Each row has a name. Each question is about the rows just above it.

[126 120 102  91  98] = duz
[168 133 140 139 118] = Kem
[166 141  96 101  72] = nunag
What comes right after [166] in the named rows?
[141]
Right after [168] comes
[133]
The entry that follows [101]:
[72]
What comes right after [141] in the named rows?
[96]
The row named Kem:
[168 133 140 139 118]
The entry that follows [140]:
[139]

[ 92 118 154 174 146 160 131 157 147  83 182 160 116 122 154 106 104 123
  80 171 140  94 128  91 110 130  97 165 138 130 118 108]  Sig
[157 140 159 120 172 160 118  97 173  91 127  74 150 154 134 112 122 129
 165 153 181 134  86 138 124  75  74  98 135 144 178 128]  gaf
[100 101 141 178 152 113  83 154 177  82 110 135 156 162 127 110  83 136
 125 118 152 107 131 146 143  86 169 118 169 112 118 145]  Fil
[172  84 103 108 125  81 138  88 107 136 145 117 110 175 160 146  94 139
  77 164  83 107  99  82 106 169 154 146 124 165  88 175]  tovin
[157 140 159 120 172 160 118  97 173 171 127  99 150 154 134 105 122 129
 165 153 181 134  86 138 124  75  74  98 135 144 178 128]  kedal
[100 101 141 178 152 113  83 154 177  82 110 135  84 162 127 110  83 136
 125 118 152 107 131 146 152 106 146  92  98 105 135 101]  sudib
The row named Fil:
[100 101 141 178 152 113  83 154 177  82 110 135 156 162 127 110  83 136
 125 118 152 107 131 146 143  86 169 118 169 112 118 145]
Which row holds [172  84 103 108 125  81 138  88 107 136 145 117 110 175 160 146  94 139
  77 164  83 107  99  82 106 169 154 146 124 165  88 175]?
tovin
The row named Sig:
[ 92 118 154 174 146 160 131 157 147  83 182 160 116 122 154 106 104 123
  80 171 140  94 128  91 110 130  97 165 138 130 118 108]
The row named sudib:
[100 101 141 178 152 113  83 154 177  82 110 135  84 162 127 110  83 136
 125 118 152 107 131 146 152 106 146  92  98 105 135 101]
The row named gaf:
[157 140 159 120 172 160 118  97 173  91 127  74 150 154 134 112 122 129
 165 153 181 134  86 138 124  75  74  98 135 144 178 128]
[ 92 118 154 174 146 160 131 157 147  83 182 160 116 122 154 106 104 123
  80 171 140  94 128  91 110 130  97 165 138 130 118 108] is in which row?
Sig
Which row holds [100 101 141 178 152 113  83 154 177  82 110 135 156 162 127 110  83 136
 125 118 152 107 131 146 143  86 169 118 169 112 118 145]?
Fil

[136  94 173 123 143 101 145 120  93 102 113 135  81  81  82  99  82  98
 153 155 108 151  84 112 123 150 149 123  83 130 134  92 155 157 167 100
 137 104  83 152 108 155 153 137  96  82 152 100 135  85] -> lag
[ 85 169 166 149 151 128 154 147 134 156 100 141 150  98 121  92 133 170
  97 146 152 125 131 166  89 154  83 128  99 129 164 134 132 110  86 106
 114  87  82  89 108 138 151 143 134 168 149 103 116 145] -> Bufa
[148 135  92  82 168  95 133 158 157 157 141 110 128 133 121 145 155  89
  88 106 138 153 105 131 113 165 107 166 139 104 119  94 132 154 163 134
 163 137 162 157 167 167 129 169 110 162 166 107 160 155] -> Med
[136  94 173 123 143 101 145 120  93 102 113 135  81  81  82  99  82  98
 153 155 108 151  84 112 123 150 149 123  83 130 134  92 155  86 107 120
  99 104 166 146 101  83  97 152 112 150 157  95 156  92] -> Gadak
[136  94 173 123 143 101 145 120  93 102 113 135  81  81  82  99  82  98
 153 155 108 151  84 112 123 150 149 123  83 130 134  92 167 122 169 133
 165 129 174  81  99 100 125 112 155 158 111 146 113  86] -> Fol
[148 135  92  82 168  95 133 158 157 157 141 110 128 133 121 145 155  89
  88 106 138 153 105 131 113 165 107 166 139 104 119  94 132 154 163 134
 163 137 162 121  88  96  84 109 161  97 140 110 105 150] -> Bigo
The row named Bigo:
[148 135  92  82 168  95 133 158 157 157 141 110 128 133 121 145 155  89
  88 106 138 153 105 131 113 165 107 166 139 104 119  94 132 154 163 134
 163 137 162 121  88  96  84 109 161  97 140 110 105 150]
The row named Bufa:
[ 85 169 166 149 151 128 154 147 134 156 100 141 150  98 121  92 133 170
  97 146 152 125 131 166  89 154  83 128  99 129 164 134 132 110  86 106
 114  87  82  89 108 138 151 143 134 168 149 103 116 145]
The row named Fol:
[136  94 173 123 143 101 145 120  93 102 113 135  81  81  82  99  82  98
 153 155 108 151  84 112 123 150 149 123  83 130 134  92 167 122 169 133
 165 129 174  81  99 100 125 112 155 158 111 146 113  86]

[143 145 101 122 142 124 122 150 134 147  93 134 160 120 140 133 110  81
 141 151 146 132 141 122 132 142 125 129 150 124 139 125 122]  fer
[105 159 132 149 100 152 109 117 113 125 150 121 101 124 141 136 121 148
 101 104 134 125 151 120 144 124 133 122 100 114 160 119  96]  Lufed
[ 88 132 183 164 142 157 122 141  95 143 158 144 117 141 146 123 164 164
 110 115 110 127 126 136 126 102 143  86  98 152 152 126 145]  Lik
What comes right after [129] in the named rows?
[150]
The row named Lik:
[ 88 132 183 164 142 157 122 141  95 143 158 144 117 141 146 123 164 164
 110 115 110 127 126 136 126 102 143  86  98 152 152 126 145]
Right after [104] comes
[134]
[143 145 101 122 142 124 122 150 134 147  93 134 160 120 140 133 110  81
 141 151 146 132 141 122 132 142 125 129 150 124 139 125 122] is in which row?
fer
The row named fer:
[143 145 101 122 142 124 122 150 134 147  93 134 160 120 140 133 110  81
 141 151 146 132 141 122 132 142 125 129 150 124 139 125 122]

[136  99 158  89 122 106 121 156 111  92]  fik
[163 133 127  69 153 155 111 150 161 156]  tukog
[ 78 105 166 106 139 157  77 147 162 144]  norob
[163 133 127  69 153 155 111 150 108 156]  vasem
[162 110 126 103 113 104  95 143 104  99]  Dasa
What comes right after [121] in the named rows?
[156]
Right after [78] comes
[105]
The row named fik:
[136  99 158  89 122 106 121 156 111  92]
Whose row is [162 110 126 103 113 104  95 143 104  99]?
Dasa
Right after [157] comes
[77]

[136 131 134 142 133 131 140 131 138 137 131 135 144 133 136 133 129 139
 130 142 137 127 132 132 140 133] : kaso
[143 138 125 130 134 146 133 138 134 122 142 130 138 125 132 129 133 136
 158 143 134 144 151 136 140 134] : fale
[132 135 138 138 133 130 132 131 134 146 152 136 139 132 136 132 134 141
 142 138 142 130 142 133 132 131] : vode
[140 135 133 134 137 133 134 140 130 140 140 135 139 129 133 133 137 127
 138 133 128 135 135 134 140 132] : rika
[141 134 135 131 129 138 134 136 138 139 133 139 131 132 132 136 128 132
 140 130 135 130 135 137 138 150] : nedu
[139 143 128 149 132 132 133 129 131 126 133 132 137 133 145 143 134 136
 140 135 136 133 135 133 137 161] : Keva
[131 132 144 132 132 132 130 132 140 133 132 133 137 133 131 132 133 129
 149 133 129 134 138 135 148 133] : tezan
[147 130 142 130 134 129 129 136 131 142 130 135 141 140 128 136 127 140
 127 139 129 140 130 142 135 136] : Vapu
[131 155 134 135 130 132 133 133 137 140 147 137 133 130 145 135 135 135
 133 131 144 152 133 150 142 137] : Taru
[130 158 145 131 132 129 140 132 145 153 135 145 129 145 129 134 152 178
 138 136 129 133 138 133 136 131] : Kom
[134 143 135 148 134 151 129 131 143 134 134 142 144 133 134 138 129 143
 124 135 128 135 130 130 133 129] : mosif
[130 135 161 132 132 140 145 129 136 126 130 136 133 134 130 135 134 147
 125 131 139 140 137 131 148 136] : sib
Whose row is [139 143 128 149 132 132 133 129 131 126 133 132 137 133 145 143 134 136
 140 135 136 133 135 133 137 161]?
Keva
Which row holds [140 135 133 134 137 133 134 140 130 140 140 135 139 129 133 133 137 127
 138 133 128 135 135 134 140 132]?
rika
The row named rika:
[140 135 133 134 137 133 134 140 130 140 140 135 139 129 133 133 137 127
 138 133 128 135 135 134 140 132]
[131 155 134 135 130 132 133 133 137 140 147 137 133 130 145 135 135 135
 133 131 144 152 133 150 142 137] is in which row?
Taru
Which row holds [130 158 145 131 132 129 140 132 145 153 135 145 129 145 129 134 152 178
 138 136 129 133 138 133 136 131]?
Kom
Whose row is [147 130 142 130 134 129 129 136 131 142 130 135 141 140 128 136 127 140
 127 139 129 140 130 142 135 136]?
Vapu
The row named sib:
[130 135 161 132 132 140 145 129 136 126 130 136 133 134 130 135 134 147
 125 131 139 140 137 131 148 136]

[119 122 135 142 144 116 112 146 146 163 144 125 158 131 123  98 120 113
 136 117 116 124 128 145 138 133 152 107 145 113 131 129 146 123 105 104
 120 135 127] -> gog
[132 108 143 126 120 172 149 116 129 117 129 117 108 106 159  93 115 148
  99 115 148 128 151 103 143 122 190 127 136 124 137 121 105 143  90 122
 115 126 133] -> dedi
[147 116 126 149 149 137 100 111 107  95 185 122 104 140 135 146 125  89
 141 119 174 178 127 108 130 112 118 122 117  91 132 131 120 147  75 100
 114 120 152] -> mugu
[123 124 126 127 124 127 129 132 118 125 129 127 126 123 124 115 128 129
 125 133 126 127 134 115 130 127 128 121 124 134 126 128 122 126 127 137
 128 123 133] -> dev
[167 159 123 140 123 125 145 131 127 125 134 128 137 116 132 148 136 144
 113 113 126 122 141  95 143 150 100 151 110 156 130 143 112 124 125 119
 118 156 122] -> siba
Right after [163] comes
[144]
The row named mugu:
[147 116 126 149 149 137 100 111 107  95 185 122 104 140 135 146 125  89
 141 119 174 178 127 108 130 112 118 122 117  91 132 131 120 147  75 100
 114 120 152]
The row with [123 124 126 127 124 127 129 132 118 125 129 127 126 123 124 115 128 129
 125 133 126 127 134 115 130 127 128 121 124 134 126 128 122 126 127 137
 128 123 133] is
dev
Whose row is [147 116 126 149 149 137 100 111 107  95 185 122 104 140 135 146 125  89
 141 119 174 178 127 108 130 112 118 122 117  91 132 131 120 147  75 100
 114 120 152]?
mugu
Whose row is [167 159 123 140 123 125 145 131 127 125 134 128 137 116 132 148 136 144
 113 113 126 122 141  95 143 150 100 151 110 156 130 143 112 124 125 119
 118 156 122]?
siba

[155 126 126  97 140 155 128 116 132 129 119 135 124 118 157 112 123 157
 144 124 116 143 101 129 115 137 125 139 122 139 107 128  98 122 149 109
 138 121 104 125 116 119 114 118 136 106 105 158 110 132 130 122 156 108
 150 134 118  83 120 140 117 136 125 133] = nade
[ 97 135 126 142 150 116 135 104 148 136 135 119 137 120 149 145 140 120
 135 130 148 122 134 114 135  74 135 147 137 132 118 150 122 132 107 108
 108 124 119 111 130 117 127 171 120 139 133 133 121 112 138 105 147 125
 141 135 120 125 141 125 129 143 154 116] = Vagag
[129 137 131 126 169 141 113 107 139 107 123 138 127 133 143 125 133 124
 137 118 125 133  99 104 129  97 129 123 143 116 121 133 139 126 122 120
 111 125 104 124 120 106 134 156 121 125 150 138 146 138 134 117 131 114
 137 134 101 147 142 132 160 133 140 104] = Bez
[143  95 126 123 144 147 123 130 143 124 112 115 128 125 142 125 143 150
 126 128 114 181 124 143 125 159 118 163 142 150 124 135 109 121 125 135
 128 118 102 134 108 115  96 129 156 109 118 167 124 129 143 122 134 161
 132 123 131  82 123 130 129 139 121 116] = Sume
[103 123 119 114 138 129 117 103 147 140 129 128 141 126 148 104 138 145
 134 125 155 118 128 109 133  96 119 116 141 125 122 144 128 129 128 116
 114 142 129 151 126 112 117 166 107 127 142 126 130 146 131 100 155 109
 151 106 119 158 159 128 147 136 159 129] = Lebu
[131 115 120 139 144 120 127 123 147 119 124 136 148 133 138 117 147 110
 131 103 147 141 106 101 111  92 126 117 149 138 113 145 112 146 145 114
 133 125 112 142 121 119 123 148 124 123 142 142 127 141 147 133 136 135
 114 122 120 142 145 139 164 141 143 123] = Pazak
[162 111 101 120 161 118 165 131 133 126 137 121 108 138 114 120 132 129
 105 116 122 154 127 119 139 136  94 138 131 146 109 150 128 112 150 123
 109 123 110 123 118 140 118 117 119  96  98 155 112 127 108 113 131 114
 141 136 136 101 123 136 126 120 132 120] = mut
[165 118 123 128 148 137 150 135 133 122 138 122 129 154 155 124 124 141
 140 139 117 129  92 139 140 137 114 138 114 152 134 124  94 112 142 146
 114 122 121 142 129 131  80 119 158 114 117 144 123 120 144 117 140 145
 139 121 125  87 159 109 129 111 137 128] = bivil
Right after [162] comes
[111]
The row named Lebu:
[103 123 119 114 138 129 117 103 147 140 129 128 141 126 148 104 138 145
 134 125 155 118 128 109 133  96 119 116 141 125 122 144 128 129 128 116
 114 142 129 151 126 112 117 166 107 127 142 126 130 146 131 100 155 109
 151 106 119 158 159 128 147 136 159 129]

[111 125 124 134 109 136] -> febu
[107 130 129 153  85 127] -> dom
[103 127 131 151  98 147] -> nafog
[116 121 120 142 131 165] -> Davam
[140 137 134 166 120 121] -> Goru
[146 115 108 118  88 120] -> sudu
[134 122 131 142  99 141] -> vum
[153 127 120 101 126 178] -> pav
[135 126 136 189 128 139] -> ribu
[142 136 124 124 113 127] -> dip
[140 125 131 108 155 102] -> datu
Right after [116] comes
[121]
Right after [109] comes
[136]
The row named pav:
[153 127 120 101 126 178]

[129 136 140 133 133 117 146 141 124 141 137 123 122 130 116 121 125 134] : nunar
[129 136 140 133 133 117 146 141 124 141 115 123 111 120 140 130 131 122] : pinam
[135 132 130 118 130 143 125 119 138 128 108 130 127 110 145 129 116 117] : fumep
[119 115 105 149 120 112 121 135 109 111 161 136 143 166 106 135 115 138] : peko
[141 146 136 134 123 133 157 149 120 121 137 114  79 134 114 115 113 128] : nali
[124 133 139 134 129 113 142 143 122 136 144 117 110 136 109 121 122 139] : bek
The row named bek:
[124 133 139 134 129 113 142 143 122 136 144 117 110 136 109 121 122 139]
Whose row is [135 132 130 118 130 143 125 119 138 128 108 130 127 110 145 129 116 117]?
fumep
What comes right after [161] in the named rows?
[136]

[120 118 133 145 128 141 133 132 128 119 124 104 115 128 128 127 128 131
 152 117 114 107 154 165 128  87 112 107 128 147 132 110 124]  vut
[128 116 130 135 128 114 119 130 106 112 129 126 143 127 128 153 128 157
 120 128 131  93 134 148 134 129 143 122 160 106 129 114 124]  rudug
[128 150 144 152 149 128 146  95 128 115 172 146 128 119 187  75 138 113
 149 150 123  90 163 134 116 154 133 149 163 128 128 130 128]  fikiv
The row named fikiv:
[128 150 144 152 149 128 146  95 128 115 172 146 128 119 187  75 138 113
 149 150 123  90 163 134 116 154 133 149 163 128 128 130 128]
The row named rudug:
[128 116 130 135 128 114 119 130 106 112 129 126 143 127 128 153 128 157
 120 128 131  93 134 148 134 129 143 122 160 106 129 114 124]
The entry that follows [122]:
[160]
Whose row is [128 150 144 152 149 128 146  95 128 115 172 146 128 119 187  75 138 113
 149 150 123  90 163 134 116 154 133 149 163 128 128 130 128]?
fikiv
Whose row is [120 118 133 145 128 141 133 132 128 119 124 104 115 128 128 127 128 131
 152 117 114 107 154 165 128  87 112 107 128 147 132 110 124]?
vut

[138 117 130 130 113 159 101]  fakof
[148 112 158 107 129 136 120]  Duli
[131 117 130 130 113 159 148]  gub
[139 126 133 135 119 119 123]  fona
[159 104 154 147 110 133 117]  nabar
The entry that follows [112]:
[158]
The entry that follows [138]:
[117]
The row named gub:
[131 117 130 130 113 159 148]
The row named fona:
[139 126 133 135 119 119 123]

[128 120 120 128 135 127 124 112 114 119] -> Lape
[ 97  97 136 134 102 138  85 133  69 128] -> mavuz
[111 120 143 132 120 132 108 152 112 123] -> Bave
[110 107 127 131 114 139 100 112  74 130] -> Boso
[123 118 139 119 126 108 118 153 120 130] -> fef
Right after [143] comes
[132]
The entry that follows [74]:
[130]
The entry that follows [107]:
[127]

[145 154 110 132]  Vokam
[141 102 130 122]  dabe
[135 126 103 154]  tipiv
[157 125 116 116]  dopi
[136 150 162 122]  Muge
[132 110  94 131]  Sasi
[145 154 126 132]  zizaz
[111 124 105 117]  par
[132 106 138 105]  Fifos
[132 126 103 154]  fof
The row named Sasi:
[132 110  94 131]
The row named dopi:
[157 125 116 116]
The row named dabe:
[141 102 130 122]

[117 132 128 127 127 127 126 126 126 127] = Venet
[132 122 128 128 131 133 126 125 126 129] = kenu
[125 128 130 129 129 125 128 127 128 126] = bomi
[129 127 130 127 127 129 127 129 128 125] = tuku
[129 128 126 128 126 128 129 129 126 129] = Vidu
[128 125 127 126 127 127 127 128 128 128] = vif
[152  78 134 107 149 149 118 114 119 125] = Fud
[128 131 129 126 129 127 131 125 130 129] = ronif
[126 121 132 122 125 115 127 117 144 147] = Nur
The entry that follows [118]:
[114]
The row with [128 125 127 126 127 127 127 128 128 128] is
vif
[117 132 128 127 127 127 126 126 126 127] is in which row?
Venet
Whose row is [126 121 132 122 125 115 127 117 144 147]?
Nur

[ 95 140  77 145  92 111 155  87] = ber
[101 139  84 148  96 117 159  89] = firod
[ 96 139  80 151  91 114 164  85] = Bugu
[127 122 121 135 120  92 133 125] = foz
[101 142  82 151  95 118 163  88] = Feful
[ 86 172 113 108 150 157 141  88] = Sopi
[168  76 115 144  97  93 109 165] = nivi
[ 97 137  83 144  93  92 154 134] = sova
[125 146 158  81 157 178  77 118] = Ful
[114 140  77 145  92 111 162  87] = dun
Right after [115] comes
[144]
The row named Sopi:
[ 86 172 113 108 150 157 141  88]
Right after [137] comes
[83]
What comes right after [80] in the named rows?
[151]
The row named ber:
[ 95 140  77 145  92 111 155  87]

